Below are the code and all the weights of a small trained network. Each question names an input and a class and asks about switching units off, where a switched-off unit gives its printed mean instead of its output.

import numpy as np


def w(rows, s, z=0):
    codes = np.array(rows[::2]) - 128.0
    scale = np.full(codes.shape[1], s)
    scale[-1] = z or s
    return codes * scale


def norm(h):
    return h / np.sqrt((h * h).mean(-1, keepdims=True) + 1e-5)


def f(y):
    return y / 2 * (1 + np.tanh(0.7978845608 * (y + 0.044715 * y**3)))


def log_softmax(a):
    a = a - a.max(-1, keepdims=True)
    return a - np.log(np.exp(a).sum(-1, keepdims=True))


def net(x, mask):
    res = np.array(x, float).reshape(1, 7) / 4 @ E
    u = 0
    for l in range(4):
        y = f(norm(res) @ A[l][:, :-1].T + A[l][:, -1])
        res = res + np.where(mask[u : u + 4], y, B[l][:, -1]) @ B[l][:, :-1]
        u += 4
    return log_softmax(norm(res)[-1] @ U[:, :-1].T + U[:, -1])


A, B = {}, {}
E = w([
[160,93,118,83,217,110,10,65],'x0',
[51,94,196,147,183,193,179,97],'x1',
[134,128,124,128,131,130,131,128],'x2',
[152,93,193,180,129,181,61,238],'x3',
[129,129,133,125,130,126,131,129],'x4',
[126,129,131,131,128,124,126,130],'x5',
[124,133,132,126,129,126,127,133],'x6',
],0.013)
A[0] = w([
[165,71,209,184,133,172,68,243,252],'0.n1',
[128,159,123,89,225,111,59,86,148],'0.n2',
[16,89,188,131,254,177,189,116,234],'0.n3',
[160,136,149,58,110,80,153,50,189],'0.n4',
],0.008,0.0027)
B[0] = w([
[201,52,150,115,143,184,154,121,255],'0.n1',
[86,10,108,138,129,115,116,81,193],'0.n2',
[119,210,150,164,136,166,93,65,240],'0.n3',
[80,75,149,174,126,68,115,184,178],'0.n4',
],0.012,0.0097)
A[1] = w([
[178,179,133,99,185,159,29,138,4],'1.n1',
[108,118,107,196,179,122,134,174,6],'1.n2',
[122,140,188,194,104,135,167,88,178],'1.n3',
[71,254,102,209,39,79,173,134,60],'1.n4',
],0.0099,0.0035)
B[1] = w([
[215,14,152,112,180,129,73,171,154],'1.n1',
[139,89,133,19,113,116,175,114,107],'1.n2',
[81,141,47,80,144,199,194,149,222],'1.n3',
[191,118,224,11,147,140,179,75,254],'1.n4',
],0.013,0.0061)
A[2] = w([
[204,167,128,158,30,221,182,198,84],'2.n1',
[217,123,133,111,34,114,212,170,2],'2.n2',
[54,225,59,147,155,74,10,68,96],'2.n3',
[195,32,116,101,53,50,157,148,214],'2.n4',
],0.012,0.0047)
B[2] = w([
[62,140,80,223,134,52,61,133,214],'2.n1',
[58,156,124,134,252,77,67,134,199],'2.n2',
[134,133,50,199,41,144,120,46,178],'2.n3',
[122,177,79,54,181,86,152,208,251],'2.n4',
],0.016,0.012)
A[3] = w([
[95,124,119,251,98,136,148,132,60],'3.n1',
[57,127,87,196,148,112,113,175,92],'3.n2',
[79,78,193,141,177,157,136,96,86],'3.n3',
[36,125,101,111,60,111,170,161,253],'3.n4',
],0.015,0.0047)
B[3] = w([
[38,93,95,138,72,203,219,235,213],'3.n1',
[130,152,188,184,8,107,135,150,255],'3.n2',
[172,103,224,140,36,149,141,151,210],'3.n3',
[202,154,160,100,76,170,67,76,219],'3.n4',
],0.013,0.0075)
U = w([
[94,225,139,11,195,61,171,145,253],'0',
[73,185,104,209,176,71,64,227,249],'1',
[157,238,229,46,67,190,233,37,46],'2',
[49,115,198,183,54,231,219,226,32],'3',
[201,98,14,82,53,42,28,60,21],'4',
[238,20,71,34,223,115,47,213,6],'5',
[58,78,78,187,75,196,147,4,177],'6',
[239,37,240,132,129,235,69,88,147],'7',
],0.017,0.0049)

Each question gives the input, the list of numbers given to net, and the class t.
The units are the neurons (one row each of A and B). Each row of codes is followed by its name. A weight is (code - 128) times the scale printed after its matrix; where a second scale follows, it is the last column's (A, B and U).
mask holds one flag per neuron, layer by layer. A switched-off neuron (its flag False) gives its mean, the last column of its row in B, instead of its output. The means were averaged over made-up inputs and are rounded, as every weight is.
A unit's drop is (log p(t) with every unit on - log p(t) with that unit switched off) / (log p(t) with every unit on - log p(t) with every unit switched off).
The circuit of an input: a set's keep is (log p(t) with only the set's units on - log p(t) with every unit switched off) / (log p(t) with every unit on - log p(t) with every unit switched off). Starting from the 12 units with the biggest drops (on a tie, the unit counted first), units are removed one at a time, each time the one whose removal leaves the highest keep (on an exact tie, the one counted first), for as long as the keep stays at least 0.8.
circuit, biggest first: the units of the circuit, biggest drop first
most important unit: the unit with the biggest drop
k most important neurons: the k neurons with the biggest drops, biggest first
top k neurons in layer l: the k neurons of layer l with the biggest drops, biggest first
drop when u is switched off: that unit's drop, to one decimal
input [-5,-2,-7,-4,6,-6,-7], class 0: circuit, biggest first : 1.n4, 0.n3, 0.n1, 2.n2
input [-8,0,-3,-4,3,6,-6], class 0: circuit, biggest first : 1.n4, 2.n2
input [-3,0,-2,3,-4,4,3], class 1: 2 most important neurons : 0.n3, 2.n2
input [4,7,1,0,-7,1,6], class 6: most important unit : 0.n3
input [3,7,1,1,1,-7,-2], class 7: top 2 neurons in layer 3 : 3.n3, 3.n2
input [-4,-3,0,-3,-5,4,8], class 0: 2 most important neurons : 1.n4, 0.n3
input [2,-8,-6,1,4,0,2], class 5: 2 most important neurons : 1.n1, 2.n1
input [-1,-2,7,-2,-1,3,0], class 0: 2 most important neurons : 0.n3, 0.n1
input [-7,-2,-6,-3,-4,6,7], class 0: 3 most important neurons : 1.n4, 0.n3, 2.n2
input [-8,8,8,-2,0,0,5], class 2: 2 most important neurons : 1.n4, 0.n1
input [7,8,-4,-1,0,1,7], class 6: top 2 neurons in layer 0 : 0.n1, 0.n3
input [7,7,3,0,-8,0,1], class 6: 4 most important neurons : 1.n4, 0.n1, 0.n3, 2.n3
input [1,0,4,-4,-5,0,5], class 4: 4 most important neurons : 0.n3, 1.n4, 0.n1, 0.n4
input [7,3,4,-8,-8,0,-5], class 6: most important neuron : 2.n4
input [5,-8,3,1,-2,-6,4], class 5: top 2 neurons in layer 2 : 2.n1, 2.n4
input [8,2,-6,1,3,7,0], class 7: top 2 neurons in layer 2 : 2.n1, 2.n4
input [-4,-3,-3,-3,0,6,5], class 0: top 2 neurons in layer 0 : 0.n3, 0.n1
input [7,2,1,6,6,-1,-1], class 7: drop when 2.n1 is switched off : 0.0
input [4,3,-8,-2,0,-6,-6], class 6: drop when 2.n3 is switched off : 0.1
input [4,-8,-5,1,-2,-4,-3], class 5: drop when 2.n4 is switched off : 0.1
input [2,-6,-6,6,-6,8,8], class 5: drop when 1.n1 is switched off : 0.2
input [-7,4,-1,0,2,-6,4], class 2: most important unit : 1.n4
input [-4,4,-7,0,-6,5,-1], class 2: 2 most important neurons : 0.n1, 1.n4
